In the rows, zero is written as 128.
[126 117 131 117 139 119 134 105 124 128 126 100 137 144 127 126 115 118
 110 122 114 122 126 132 132 122 133 114 149 148 131 121 126 118 139 125
 130 141 127 125 127 133 129 142 124 126 113 126 117 106 132 120 127 132
 166 124 119 120 122 124 131 124 132 135 129 122 131 117 140 137 125 134]	U
[129 132 114 125 130 128 133 118 131 128 122 154 113 124 136 118 113 135
 109 123 122 114 132 133 127 127 135 143 117 131 132 124 145 137 130 127
 117 128 135  95 124 125 122 135 126 146 117 125 129 140 154 140 135 146
 144  83 124 133 122 127 130 112 147 124 131 125 120 150 121 139 140 133]	E
[124 107 141 113 130 104 141 123 126 136 132 113 144 148 126 125 134 124
 113 139 118 157 117 157 135 139 128 111 159 142 136 125 130 128 133 129
 118 124 126 151 135 134 138 156 121 102 134 116  99  95 116 114 122 137
 158 139 128 120 123 133 124 118 140 165 136 126 128 102 132 134 124 138]	E
[127 130 124 105 107 124 128 152 133 132 112 182 113 107 145 114 129 151
 126 144 135 128 130 154 131 137 122 160 105 125 152 136 155 155 118 137
  89 103 154 104 124 113 116 144 128 138 136 132 122 167 130 138 128 115
 103  83 134 146 134 143 121 113 146 135 134 128 116 154 101 124 139 131]	E
[127 132 133 133 117 122 131 151 138 134 124 133 120 122 137 127 140 129
 118 128 141 137 130 145 130 137 125 146 117 107 126 141 145 142 118 134
 116 110 132 140 126 115 113 137 126 131 147 127 141 148 115 141 123 115
 104  85 138 135 133 135 104 102 138 137 130 138 120 150 105 123 133 126]	E
[123 126 126 129 135 122 127 133 129 126 117 145 119 121 134 117 117 137
 110 126 126 117 131 137 130 125 127 139 124 129 129 132 145 130 145 135
 115 128 141 119 131 121 125 134 104 135 118 138 128 132 128 136 123 122
 142  68 122 135 115 135 128 110 138 127 133 134 121 145 114 135 134 141]	E
[127 139 106 103 113 135 136 129 130 133 115 215 108 111 145 120  98 145
 103 127 130 125 132 145 131 127 138 163 114 134 157 125 154 144 129 135
 107 120 158  78 115 116 100 133 126 175 116 158 116 168 151 137 143 134
 116  87 129 153 127 111 138 103 151 129 116 126 121 156 129 127 148 143]	V
[130 138 109 129 125 131 124 129 121 117 116 173 110 110 139 117 105 138
 121 124 131 100 136 122 124 122 128 150 104 129 134 129 146 155 135 134
 105 142 143  86 124 133 120 105 130 159 110 148 130 157 158 141 131 128
 128  81 124 142 120 128 140 130 137 104 122 121 121 157 120 135 141 124]	V
[134 115 108  86 133 129 123  95 106 132 117 192 139 124 127 109  60 153
 105 143  99  95 132 126 121  78 124 124 125 179 152  97 120 139 142 124
 101 143 160  62 116 151 149 139 125 147  79 135 107 143 165 125 143 145
 159 124 108 139 113 112 158 163 135 117 126 103 125 123 151 139 148 147]	U
[132 144  98 107 111 142 146 117 135 131 120 219  93 107 149 123 100 152
 111 119 134  95 134 158 132 127 137 168 108 130 160 125 167 144 126 131
 101 139 162  52 123 116 105 121 130 181 114 173 111 164 186 135 156 141
 135  90 116 154 122 106 146 109 162 122 109 124 120 159 125 138 157 143]	V
[131 127 132 113 111 138 117 152 126 129 133 162 129 108 128 117 127 158
 141 149 137 126 126 135 128 138 119 151 114 129 146 151 135 155 122 130
  96 108 146 117 124 119 130 178 128 134 127 124 130 165 129 138 125 115
  96 120 132 147 138 149 126 135 130 124 129 127 124 116 113 119 135 128]	V
[134 127 133 108 104 138 113 168 124 131 102 196 128 102 136 122 105 154
 125 150 136 111 132 119 124 127 125 166  96 125 144 128 147 171 124 135
  85  97 161  91 108 111 120 145 133 148 130 124 142 190 116 153 130  98
  65  65 140 154 141 154 122 137 142 117 141 129 114 172 100 112 147 145]	V
[120 117 114 117 154 127 145  67 119 127 139 147 126 154 135 126  83 116
  88 109 102 101 128 134 126 112 144 105 159 165 133 106 121 101 152 124
 142 165 134  81 119 144 121 132 127 146  78 144 110  95 128 112 141 153
 201 121 104 118 101  95 152 119 146 130 120 112 133 111 164 153 136 152]	U
[127 130 127 131 133 123 130 119 127 128 126 121 130 134 130 121 121 125
 119 127 125 121 126 129 131 126 134 122 127 132 125 131 133 126 125 132
 117 132 128 126 130 129 129 133 125 130 122 125 123 124 132 124 127 124
 144 105 126 124 123 132 129 125 132 128 128 125 123 129 124 129 131 131]	U
[128  98 144 115 148 123 126 113 114 132 133  76 176 176 115 142 107 111
 105 143  93 147 119  98 126 116 137  85 179 159 123 109  98 123 149 118
 160 107 111 159 111 154 151 159 131  85 122  93 122  96  67 106 124 135
 135 168 129 103 137 122 132 167 118 156 138 123 133  82 159 122 114 140]	U
[133 121 124 102 121 101 135 121 117 134 118 173 124 119 135 106 112 162
 112 141 123 120 124 173 128 135 121 145 133 149 148 122 149 144 133 133
  83 124 158  82 129 125 130 154 123 126 140 136  98 142 166 128 128 123
 162  84 118 141 111 149 138 111 154 142 132 118 116 137 110 141 136 142]	E
[138 110 117 103 135 121 122 101 116 132 113 171 137 141 134 117  81 134
  95 138  99 107 128 122 124 126 126 129 145 164 145 106 124 134 146 123
 122 130 149  84 112 138 137 148 126 139  90 133 119 131 130 122 137 143
 148 111 118 132 120 126 148 147 137 134 127 109 127 122 151 136 145 149]	E
[128 132 101 131 141 131 123 106 115 122 122 142 115 120 124 119 104 149
 122 126 123  97 136 114 124 122 132 134 124 140 121 119 132 121 134 127
 120 160 137  89 129 126 127 111 121 146  98 145 132 129 166 132 128 134
 156 110 109 130 112 131 143 138 128 107 127 119 127 139 130 140 132 131]	U
[119 118 136 146 140 105 157 111 133 130 141  95 123 149 137 133 148 100
  95 106 128 144 120 167 135 135 136 118 149 121 114 144 142 104 136 134
 136 136 114 152 136 128 113 144 121 120 144 131 118  87 123 123 123 124
 177  97 120 119 112 109 119  80 153 154 136 136 128 124 117 146 125 135]	E
[126 126 119 118 128 109 130 121 123 131 120 164 114 114 139 107 111 142
 115 130 127 111 136 160 129 130 123 146 117 135 140 133 167 133 126 133
  87 131 156  92 125 119 126 134 124 148 115 139 114 143 162 133 129 122
 155  65 120 140 114 142 136 112 147 125 134 120 117 149 103 136 143 135]	E
[125 127 118 127 150 122 142  96 124 127 137 128 126 147 124 134 114 122
 112 117 114 118 126 141 131 125 137 114 146 143 125 127 125 112 141 129
 141 146 124 118 129 138 130 129 129 127 112 138 119 106 141 121 138 145
 166 145 117 123 113 106 139 125 134 138 122 125 129 108 149 140 128 147]	V
[124 130 120 123 125 118 133 122 128 124 117 168 113 118 137 109 102 140
 116 128 125 107 137 174 127 132 123 155 117 156 141 126 151 140 127 134
  91 128 156  88 115 118 120 134 125 149 113 150 122 148 165 136 135 124
 147  68 122 142 117 138 134 113 146 124 128 124 120 156 110 139 146 136]	E
[127 127 123 125 137  99 136 114 114 127 119 144 118 125 136 104 117 129
 107 124 107 115 127 168 130 132 124 134 132 139 127 129 155 128 134 136
  92 137 146 109 137 119 124 146 123 131 117 135 110 121 160 122 123 126
 184  55 112 130  98 145 134 107 152 135 138 123 120 147 105 145 146 139]	E
[126 116 108 112 128 132 138  98 131 127 120 184 112 135 139 111  90 133
  87 118 115 105 127 152 133 114 140 138 132 145 142 123 149 134 142 130
 111 145 156  68 110 127 116 140 122 159 102 152 115 132 159 129 142 143
 162  68 119 136 113 110 144 100 155 134 125 118 119 142 141 143 177 151]	V
[128 134 123 123 116 121 130 132 131 135 125 158 121 112 130 123 120 142
 126 128 134 129 127 148 131 133 128 142 118 124 138 126 143 139 122 129
 105 125 143 106 133 124 117 125 129 141 136 133 117 144 146 125 134 122
 124 115 127 142 129 128 131 111 142 129 126 132 120 142 118 132 141 130]	V
[126 128 112 111 125 110 133 104 120 130 111 196 110 104 137  98  96 154
 102 131 128  98 137 174 134 135 120 159 113 145 156 125 160 145 128 134
  72 139 170  61 135 116 118 144 123 168 101 158 118 155 196 141 127 126
 178  53 116 151  98 142 146 101 161 125 130 113 111 162 102 151 164 143]	E
[128  93 153  97 138 102 139 114 116 137 137  94 172 169 122 132 131 121
 107 154  99 180 113 154 131 136 126  87 185 159 154 109 106 120 141 120
 131 113 112 174 120 150 148 181 127  77 135  94  99  86  80 102 119 127
 155 172 122 108 134 134 125 156 133 173 143 124 128  73 152 125 118 142]	V
[122 113 129 123 145 104 154 103 124 128 134 108 130 166 131 129 117 105
  77 116 108 143 119 164 136 125 148 115 165 139 126 132 138 114 145 131
 134 128 123 144 116 124 117 160 119 119 131 134 100  90 104 122 130 129
 185  63 130 114 112 126 130  82 158 170 135 131 125 122 139 145 131 149]	V
[128 116 130 118 151 134 123 113 123 128 126 121 141 151 134 124 102 124
 101 123 116 122 127  97 130 112 141 113 148 144 128 123 126 128 139 125
 146 128 129 122 110 134 131 148 120 125 116 121 135 115  97 123 129 135
 129 106 126 116 128 119 135 138 131 132 137 126 128 116 138 126 127 136]	U
[125 138 123 148 132 125 125 121 125 118 111 142  89 105 140 106 113 123
 111 108 137  86 149 125 128 125  97 155  88 114 103 140 157 129 120 133
 104 158 152  91 134 106 112  98 126 156 109 117 144 143 183 154 129 118
 157  18 123 139  96 143 133 100 156  97 128 128 120 183  87 148 136 125]	U
